Read these off the row that follows.
1) The second entry from the left?
2) The fifth-last entry?
3) The first entry from the left?
[148 111 121 156 126 155 138]
1) 111
2) 121
3) 148

data = ((124, 116, 132, 120, 128, 121, 114, 129, 126, 129, 148, 123, 132, 139, 134, 126), (130, 143, 126, 131, 128, 137, 147, 128, 130, 123, 100, 134, 130, 122, 124, 127), (129, 142, 127, 126, 128, 135, 143, 129, 130, 123, 100, 133, 133, 130, 125, 126), (135, 134, 122, 142, 128, 131, 135, 125, 130, 135, 132, 132, 110, 108, 120, 136), (123, 133, 132, 120, 129, 130, 129, 131, 127, 120, 104, 127, 149, 139, 133, 121), (135, 131, 122, 143, 128, 131, 134, 124, 130, 136, 137, 132, 109, 108, 120, 137), (129, 142, 127, 126, 128, 136, 143, 129, 130, 123, 100, 133, 133, 130, 125, 126), (134, 139, 123, 142, 128, 133, 138, 126, 130, 132, 113, 133, 114, 109, 121, 134), (123, 116, 132, 120, 128, 122, 116, 130, 126, 126, 146, 123, 137, 139, 135, 124), (128, 116, 129, 129, 128, 122, 116, 127, 126, 134, 148, 124, 118, 129, 128, 131), (136, 127, 122, 143, 128, 129, 132, 124, 129, 137, 143, 132, 107, 108, 120, 137))
The entry just left of 110 is 132
The entry just right of the largest entry is 139
Report the entry just left of the largest entry.
A: 127

a =
153	119	119	118	126	122	114	119	153	153	118
115	150	150	151	136	140	150	150	116	116	143
128	148	148	147	118	120	137	148	130	130	123
143	121	121	121	141	137	124	121	141	141	134
114	157	157	157	126	131	151	157	116	116	136
153	123	122	121	121	117	114	123	153	153	115
122	142	142	142	140	142	144	142	121	121	143
Indices start at 1.
What is the entry in the bottom-left corner? 122
What is the entry just right of the centre entry? 124
The entry at row 1, column 2 is 119
The entry in row 3 and column 1 is 128
What is the top-right entry? 118
The bottom-right entry: 143
The entry at row 3, column 3: 148
The entry at row 1, column 3: 119
What is the entry in the top-left corner? 153
The entry at row 2, column 3: 150
What is the entry directly below 147? 121
What is the entry at the centre? 137
The entry just left of the centre entry is 141
